Here is a tiny trained network, its code and every weight. The questions are about switching its units off for an input and a class, where a switched-off unit gives its printed mean instead of its output.

import numpy as np


def w(rows, s, z=0):
    codes = np.array(rows[::2]) - 128.0
    scale = np.full(codes.shape[1], s)
    scale[-1] = z or s
    return codes * scale


def f(y):
    return y / 2 * (1 + np.tanh(0.7978845608 * (y + 0.044715 * y**3)))


def log_softmax(a):
    a = a - a.max(-1, keepdims=True)
    return a - np.log(np.exp(a).sum(-1, keepdims=True))


def net(x, mask):
    res = np.array(x, float).reshape(1, 3) / 4 @ E
    y = f(res @ A[0][:, :-1].T + A[0][:, -1])
    res = res + np.where(mask, y, B[0][:, -1]) @ B[0][:, :-1]
    return log_softmax(res[-1] @ U[:, :-1].T + U[:, -1])


A, B = {}, {}
E = w([
[143,120,166,189,112,236,107,127],'x0',
[255,159,126,46,143,161,182,224],'x1',
[169,64,22,174,66,57,127,161],'x2',
],0.0094)
A[0] = w([
[190,133,80,87,140,103,160,181,242],'n1',
[167,93,142,147,103,157,132,161,147],'n2',
[84,186,221,95,178,161,109,87,190],'n3',
[195,151,106,106,152,144,174,173,255],'n4',
[113,52,51,167,64,64,110,123,223],'n5',
[113,148,184,189,129,255,83,122,241],'n6',
],0.0094,0.0033)
B[0] = w([
[161,162,129,127,68,181,116,89,223],'n1',
[125,177,135,78,108,128,132,92,157],'n2',
[86,142,169,183,174,145,151,100,234],'n3',
[155,175,167,76,71,164,145,66,221],'n4',
[84,22,75,247,155,84,102,81,243],'n5',
[150,75,155,171,67,202,144,88,249],'n6',
],0.011)
U = w([
[162,189,124,5,88,165,120,119,146],'0',
[135,94,145,164,108,191,143,94,181],'1',
[78,158,146,117,218,72,135,129,135],'2',
[129,98,121,96,127,109,157,177,4],'3',
[134,157,151,83,156,120,144,162,47],'4',
[153,92,120,109,161,115,125,185,6],'5',
[119,56,61,186,131,99,61,121,180],'6',
],0.011,0.0035)

Each question gives the input, the list of numbers given to net, and the class t.
The units are the neurons (one row each of A and B). Each row of codes is followed by its name. A weight is (code - 128) times the scale printed after its matrix; where a second scale follows, it is the last column's (A, B and U).
mask holds one flag per neuron, in row order. A switched-off neuron (its flag False) gives its mean, the last column of its row in B, instead of its output. The means were averaged over made-up inputs and are rounded, as every weight is.
A unit's drop is (log p(t) with every unit on - log p(t) with that unit switched off) / (log p(t) with every unit on - log p(t) with every unit switched off).
The circuit of an input: a set's keep is (log p(t) with only the set's units on - log p(t) with every unit switched off) / (log p(t) with every unit on - log p(t) with every unit switched off). Starting from all 6 units, units are removed one at a time, each time the one whose removal leaves the highest keep (on an exact tie, the one counted first), for as long as the keep stays at least 0.8.
circuit, biggest first: the units of the circuit, biggest drop first
most important unit: the unit with the biggest drop
k most important neurons: the k neurons with the biggest drops, biggest first
drop of u: that unit's drop, to one decimal
input [3,-2,2], class 6: circuit, biggest first : n4; n1
input [5,-8,3], class 6: circuit, biggest first : n5
input [3,-6,1], class 6: circuit, biggest first : n4; n5
input [2,-5,0], class 6: 2 most important neurons : n4; n1
input [-7,0,-4], class 2: 2 most important neurons : n6; n4
input [-4,-7,-6], class 2: circuit, biggest first : n1; n4; n3
input [5,3,7], class 6: 3 most important neurons : n5; n6; n3
input [-3,-3,-3], class 2: circuit, biggest first : n6; n1
input [2,2,3], class 0: circuit, biggest first : n6; n3; n5
input [5,5,-2], class 0: 3 most important neurons : n5; n4; n2
input [-8,0,-3], class 2: 4 most important neurons : n6; n4; n2; n1
input [0,1,5], class 6: 2 most important neurons : n5; n6
input [3,8,-5], class 0: 2 most important neurons : n5; n4
input [8,-1,8], class 6: circuit, biggest first : n5
input [-6,-4,-3], class 2: 2 most important neurons : n6; n5
input [-2,7,-8], class 0: 2 most important neurons : n5; n4
input [-2,-2,-4], class 2: drop of n1 : 0.3
input [-8,0,-4], class 2: drop of n4 : 0.3
input [-4,-7,-5], class 2: drop of n1 : 0.2
input [7,0,7], class 6: most important unit : n5
